[-0.452 -1.569  1.372  0.912  0.644] ans = -1.569
[-0.06  0.07 -0.08 -0.11 -0.14 -0.13  0.15] ans = 0.07
[ 177.44   68.34  -35.12 -161.40    6.09  -32.59] ans = 68.34
[-1.662  1.218 -0.103 -0.156] ans = 1.218
[-0.3 -1.9  0.0 -1.6  1.3] ans = -1.9
[-1.713 -0.309  1.232  0.052] ans = -0.309
---
[[21,21,99,57],
[47,42,34,45],
[19,-4,44,37]] ⇒ 45

[[68,-75,-44,-50,54],
[71,-3,-58,-50,85],
[51,-75,-12,-8,25]] ⇒ 85

[[63,-88,11,-33,-66,12,-54],
[80,-101,14,-24,-76,44,-33],
[44,-25,-2,6,-31,3,7]] ⇒ -33

[[-31,21,-2,9,-34,0,85],
[15,22,-12,0,32,-17,-86],
[0,-69,-22,0,3,48,0]] ⇒ -86

[[-72,-25,3,-11,-7,69,45],
[4,-91,-11,24,-35,79,-2],
[-53,11,-6,32,-2,91,-26]] ⇒ -2

[[-70,7,59,41,-42],
[-26,-56,-6,-8,25],
[-92,47,29,64,-7]] ⇒ 25

[[89,-9,61,-11,67],
[-66,21,-8,24,0],
[31,42,49,31,65]] ⇒ 0
---
[[ 35 -44 -17  13  89 -14]
 [ 31 -69 -17 -50  34 -39]] ==> -14, 31

[-53  16  23  25 -72 -35] ==> -35, -53

[ 53 -12  85 -62 -26] ==> -26, 53

[[ 30  72  -8  12  42 -18 -39]
 [ 14  20  -9   5 -75 -48  85]] ==> -39, 14

[[-87 -62  82 -85]
 [ 70 -47  18   2]] ==> -85, 70

[  9   7 -83   0] ==> 0, 9
---
[[-12, -4, 23, -5, -6, -19, 1],
 [-3, -15, -7, 17, -2, 35, -1],
 [7, -14, 13, -35, -13, 1, -11]]
-3

[[-6, 35, 32, -37],
 [15, -23, -20, -6]]
15

[[676, -306, -164, -679, 633, -219, -344],
 [-85, -94, 140, 290, -726, -326, 788]]
-85

[[1274, 4783, 7169, 9811, 4477],
 [2818, 8973, 5021, 1265, 4614],
 [9166, 7926, 2373, 1384, 4543]]
2818

[[229, 83, 115, 117],
 [103, 38, 117, 102]]
103

[[4294, 2094, 2084, 8278],
 [2425, 2531, 1668, 2928]]
2425

[[6066, 8528, 6916, 7475],
 [1263, 8571, 7359, 5080]]
1263
---
[-12, 45, -38, 19, -49, -9, -28] | -9
[17, -7, 29, -34, 24, 28, -9] | 28
[47, 33, 84, 19, 41, 15] | 41
[6327, 2743, 9782, 9187] | 9782
[2099, 5662, 8414, 4233, 3654, 3687, 6152] | 3687
[97, 60, 17, 79, 80, 89] | 80
[6, 183, 12, 19, 230] | 19
---
array([[100,  26,  90,  62, -39,  43, -48],
       [  5,  -2,  -2, -16,   6,   1,  69],
       [-17, -90, -13, -58,  73,  -9, -30]]) => -39

array([[-40, -73,  11, -31,  -8,  25],
       [-42,  57,  32, -13,   7,  12],
       [-85, -45,  34,   3, 103, -42]]) => -31

array([[   4,   21,   44,    9,   34,    0,  -33],
       [-100,  -28,   18,   14,   20,   51,  -43],
       [ -19,   -8,   15,  -14,   15,   32,  -37]]) => 34

array([[ 69,  18, -64,  53, -18,  61],
       [-60, -58,   6, -57, -49, -56],
       [ 74,  51,   3,   7,  -4, -88]]) => 53

array([[  54,  -63,  -32,   25],
       [ -11,   14,   18,    8],
       [  35, -101,  -52,   15]]) => -63

array([[  29,   23,   23,  -24,  -44],
       [  56,  -27,  -21,   40,   41],
       [-100,   59,  -81,  -96,   18]]) => 23

array([[ 73,  43,  -5,  88,  66,  67],
       [ 77, -15,  -2,  94,  68,  55],
       [ 64, -44,  -7,  65,  78,  76]]) => 88
---
((446, 474, 458, 472, 458, 462), (463, 453, 483, 464, 489, 445), (671, 755, 113, 334, 509, 359)) out 463
((7, 7, 3, 2, 7), (9, 9, 2, 1, 9)) out 9
((2, 7, 3, 4, 9), (8, 3, 5, 8, 5), (8, 3, 6, 8, 4)) out 8
((39, 75, 23, 70, 72, 37, 43), (64, 26, 68, 48, 18, 33, 67), (45, 39, 34, 27, 65, 47, 47)) out 64
((183, 46, 122, 250, 134), (98, 78, 41, 201, 115)) out 98
((64, 820, 595, 984, 577, 651, 805), (867, 712, 684, 440, 643, 559, 601)) out 867
((5219, 5472, 4575, 5370, 4707), (7968, 1201, 7913, 1210, 1272)) out 7968
((-192, 130, -993, 555, -851), (-387, 308, 283, -511, 907)) out -387
((191, 143, 227, 185), (139, 209, 87, 148), (128, 222, 59, 141)) out 139
((689, 583, 304, 685, 504), (437, 780, 864, 557, 102)) out 437
---
array([-0.067,  0.106,  0.096,  0.130, -0.148]) -> 0.096

array([[ 0.1,  1.1, -1.4,  0.6],
       [-1.0,  0.7,  0.9,  1.3]]) -> -1.4

array([ 14.3,  -5.8,  16.4,  12.3, -10.6]) -> 16.4

array([ 0.012, -0.018, -0.103, -0.006,  0.004,  0.043,  0.130]) -> -0.103

array([[ 170.67,   55.41, -115.85, -157.22,  174.03,  -38.31],
       [ -67.95,  -92.11,  214.82,  148.46,   62.95,  -21.56]]) -> -115.85

array([10.222,  3.067,  3.711, -2.631, -9.864, -3.634]) -> 3.711

array([-10.8, -13.5,  -2.7,   4.8,   3.3,  12.8]) -> -2.7

array([   5.0, -160.0,  -28.6,  113.8,   81.3,   54.1, -107.8]) -> -28.6

array([[ 0.04, -0.09,  0.18, -0.13,  0.05, -0.05,  0.03],
       [ 0.02, -0.02,  0.09,  0.04,  0.07,  0.00, -0.01]]) -> 0.18

array([165.382, -72.951, 119.072, -89.873]) -> 119.072
---
8716	1205	6313	5263 | 1205

86	43	85	74	40	4	14
33	59	24	89	50	9	88
11	44	79	29	49	71	82
| 43

40	7	27	-49	2 | 7

203	217	133	181	230
58	125	113	106	102
4	100	127	128	123
| 217

-73	737	-671	-488	318 | 737

4578	8529	5695	5755	4911	6045	4234
2643	4731	2273	2594	3046	2606	3071
| 8529

166	232	186	126	217	156
110	62	30	75	93	162
117	66	73	85	100	170
| 232

392	221	173	632	838	121
83	364	173	632	42	358
392	364	205	579	715	358
| 221
